Each row has a name. Each piece below is followed by the name of the row it came from, unless a question asks for something else. Each question is about the rows just above it.

[-0.26 -3.77 -8.31 -0.65  3.92]  (98)
[-0.34 -0.34 -3.77 -8.31 -0.34]  (69)
[ 2.75  3.73 -0.27 -0.57  5.13]  (26)
Which entry of (98) is missing from [-3.77 -0.26 -0.65  3.92]?
[-8.31]
which: [ 2.75  3.73 -0.27 -0.57  5.13]
(26)
The row with [-0.34 -3.77 -8.31 -0.34] is
(69)
Repeated in (69):
[-0.34]
Shuffled (69) with one entry gone: [-0.34 -8.31 -0.34 -0.34], missing
[-3.77]
After [-0.34 -3.77], its row goes on with
[-8.31 -0.34]

[7.33 0.12 3.06 7.32 0.00] : (11)
[-0.63  0.31  2.50  6.17  0.08] : (10)
[0.01 3.52 0.01 0.01 0.01] : (94)
[0.62 1.34 2.55 5.59 1.16] : (2)
[ 3.52  0.01  0.01  0.01 -0.64] : (91)
[-0.63  0.31  2.50  6.17  0.89] : (132)
The value that (94) holds more than once:
[0.01]
which: [0.01 3.52 0.01 0.01 0.01]
(94)
[7.33 0.12 3.06 7.32 0.00] is in which row?
(11)
which: [0.01 3.52 0.01]
(94)
The row with [-0.63  0.31  2.50  6.17  0.08] is
(10)
Which value appears more than once in (91)?
[0.01]
Shuffled (11) with one entry gone: [3.06 0.12 0.00 7.33], missing
[7.32]

[ 2.30 -0.39 -5.19 -2.48  1.30 -2.17 -5.78  1.85] -> (30)
[ 2.30 -0.39 -5.19 -2.48  1.30  2.31 -5.78  1.85] -> (3)
[ 4.09  0.39  2.30 -2.47 -2.81 -0.14 -5.02  2.01] -> (25)
[ 0.35 -3.55 -3.05 -1.89  2.30 -2.23 -2.44  2.42] -> (137)
The one value in (3) and (25):
[2.30]
(137) without one entry, shuffled: [ 0.35 -3.55  2.42  2.30 -3.05 -2.44 -1.89]. Gone:
[-2.23]

[ 3.45  4.60 -0.99  0.27  1.80 -0.62 -0.37 -0.10  5.96  0.02  1.26  0.32
 -1.20  4.38 -1.68  4.81 -0.33 -0.18  3.30 -1.13  1.65  2.04  1.58  0.93] -> (77)
[ 1.39  2.70 -2.16  0.93  1.87 -0.99 -0.37 -0.27  1.47 -0.27 -5.89 -0.90
 -0.60 -0.21  1.55  0.41 -0.21 -0.87  0.16 -1.01  0.68  1.68 -0.62 -4.91] -> (116)
[ 2.36  2.38 -0.09  0.92  1.50 -3.01 -3.18 -1.63  4.96 -2.66  4.22  0.81
  0.99  0.71 -2.29  2.62 -1.72 -0.78  1.76 -0.22  0.71  2.66  1.29  3.45] -> (51)
[-0.23 -0.33  2.06 -0.83  3.58 -5.52 -4.10 -1.90 -2.74 -3.76  1.30 -0.76
 -0.86  0.62 -5.10 -1.03 -3.48 -3.15 -0.38  0.60 -2.16  0.40  2.39  0.56] -> (113)
[-0.65 -1.57  2.06 -2.50  7.84 -0.34 -0.05  0.55 -1.45  0.23  5.07  0.67
 -0.82  2.19 -0.32  1.46  7.83  0.85  0.41  0.91 -0.31 -2.38  0.34  4.28] -> (36)
[ 3.24  4.19  0.26  1.42  3.57 -5.52  1.43  0.44  4.07  1.64 -1.36 -0.72
 -0.29  0.94 -1.76  1.02  0.93 -0.10 -1.12 -1.19 -0.53  2.74  0.24 -1.60] -> (70)
[-0.23 -0.33 -2.79 -0.83  3.58 -5.52 -4.10 -1.90 -2.74 -3.76  1.30 -0.76
 -0.86  0.62 -5.10 -1.03 -3.48 -3.15 -0.38  0.60 -2.16  0.40  2.39  0.56] -> (151)
After [ 2.38 -0.09], its row goes on with
[ 0.92  1.50 -3.01 -3.18 -1.63  4.96 -2.66  4.22  0.81  0.99  0.71 -2.29
  2.62 -1.72 -0.78  1.76 -0.22  0.71  2.66  1.29  3.45]
After [7.83 0.85 0.41], its row goes on with
[ 0.91 -0.31 -2.38  0.34  4.28]
(36) without one entry, shuffled: [-2.38 -0.82 -2.50  0.55  0.91 -0.65  0.23  4.28  0.67 -0.34  0.41  1.46
  0.34  2.19  2.06 -0.05  0.85 -1.45 -1.57 -0.32  7.83  5.07 -0.31]. Gone:
[7.84]

[ 0.01  1.90 -5.37  0.50  0.10 -0.09 -1.60  1.58  1.83  1.06  0.23  1.05
  1.84  0.20  1.86 -5.39  1.27  7.04  3.50  2.46  2.62 -0.86 -0.55  1.09
  1.15 -4.87  2.29  5.14 -1.63]  (85)
[ 0.01  1.90 -5.37  0.50  0.10 -0.09 -1.60  1.58  1.83  1.06  0.23  2.23
  2.24  0.20  1.86 -5.39  2.24 -0.08  0.22  1.03 -5.80  2.65  2.28  1.34
  0.41  0.87 -0.56  0.39  1.34]  (14)
[-0.92 -1.46  1.83 -1.06 -6.03 -1.16 -0.89  2.24  1.81  0.40 -1.34 -1.17
  0.77 -0.68  1.35  2.23 -1.82 -5.44 -4.37 -2.53  1.49  0.80 -0.62 -1.43
 -1.72  4.83 -0.97 -4.79  0.98]  (119)
which: [-0.86 -0.55  1.09  1.15 -4.87  2.29  5.14]
(85)
The one value in (85) and (119):
[1.83]
Shared by (119) and (85):
[1.83]
Shuffled (119) with one entry gone: [-1.34 -1.72  2.24  2.23 -0.92  0.40 -6.03 -1.06 -1.16  0.77  1.83 -0.62
 -5.44 -2.53 -4.79 -0.68 -1.17  1.35  4.83  1.49 -4.37 -1.46  0.80  0.98
  1.81 -0.97 -0.89 -1.43], missing
[-1.82]

[ 3.73  3.74  1.75 -0.43  0.95 -0.32]  (121)
[-0.32  3.74  1.75 -0.43 -0.64 -4.78]  (62)
[ 4.70 -0.33  3.63  3.74  3.65 -2.09]  (122)
Shuffled (62) with one entry gone: [ 3.74 -0.43 -0.64  1.75 -4.78], missing
[-0.32]
Which value is in both (121) and (122)?
[3.74]
which: [ 3.73  3.74  1.75 -0.43  0.95 -0.32]
(121)
(121) without one entry, shuffled: [ 0.95 -0.32 -0.43  3.73  1.75]. Gone:
[3.74]
Shuffled (62) with one entry gone: [-4.78  1.75 -0.32 -0.43  3.74], missing
[-0.64]

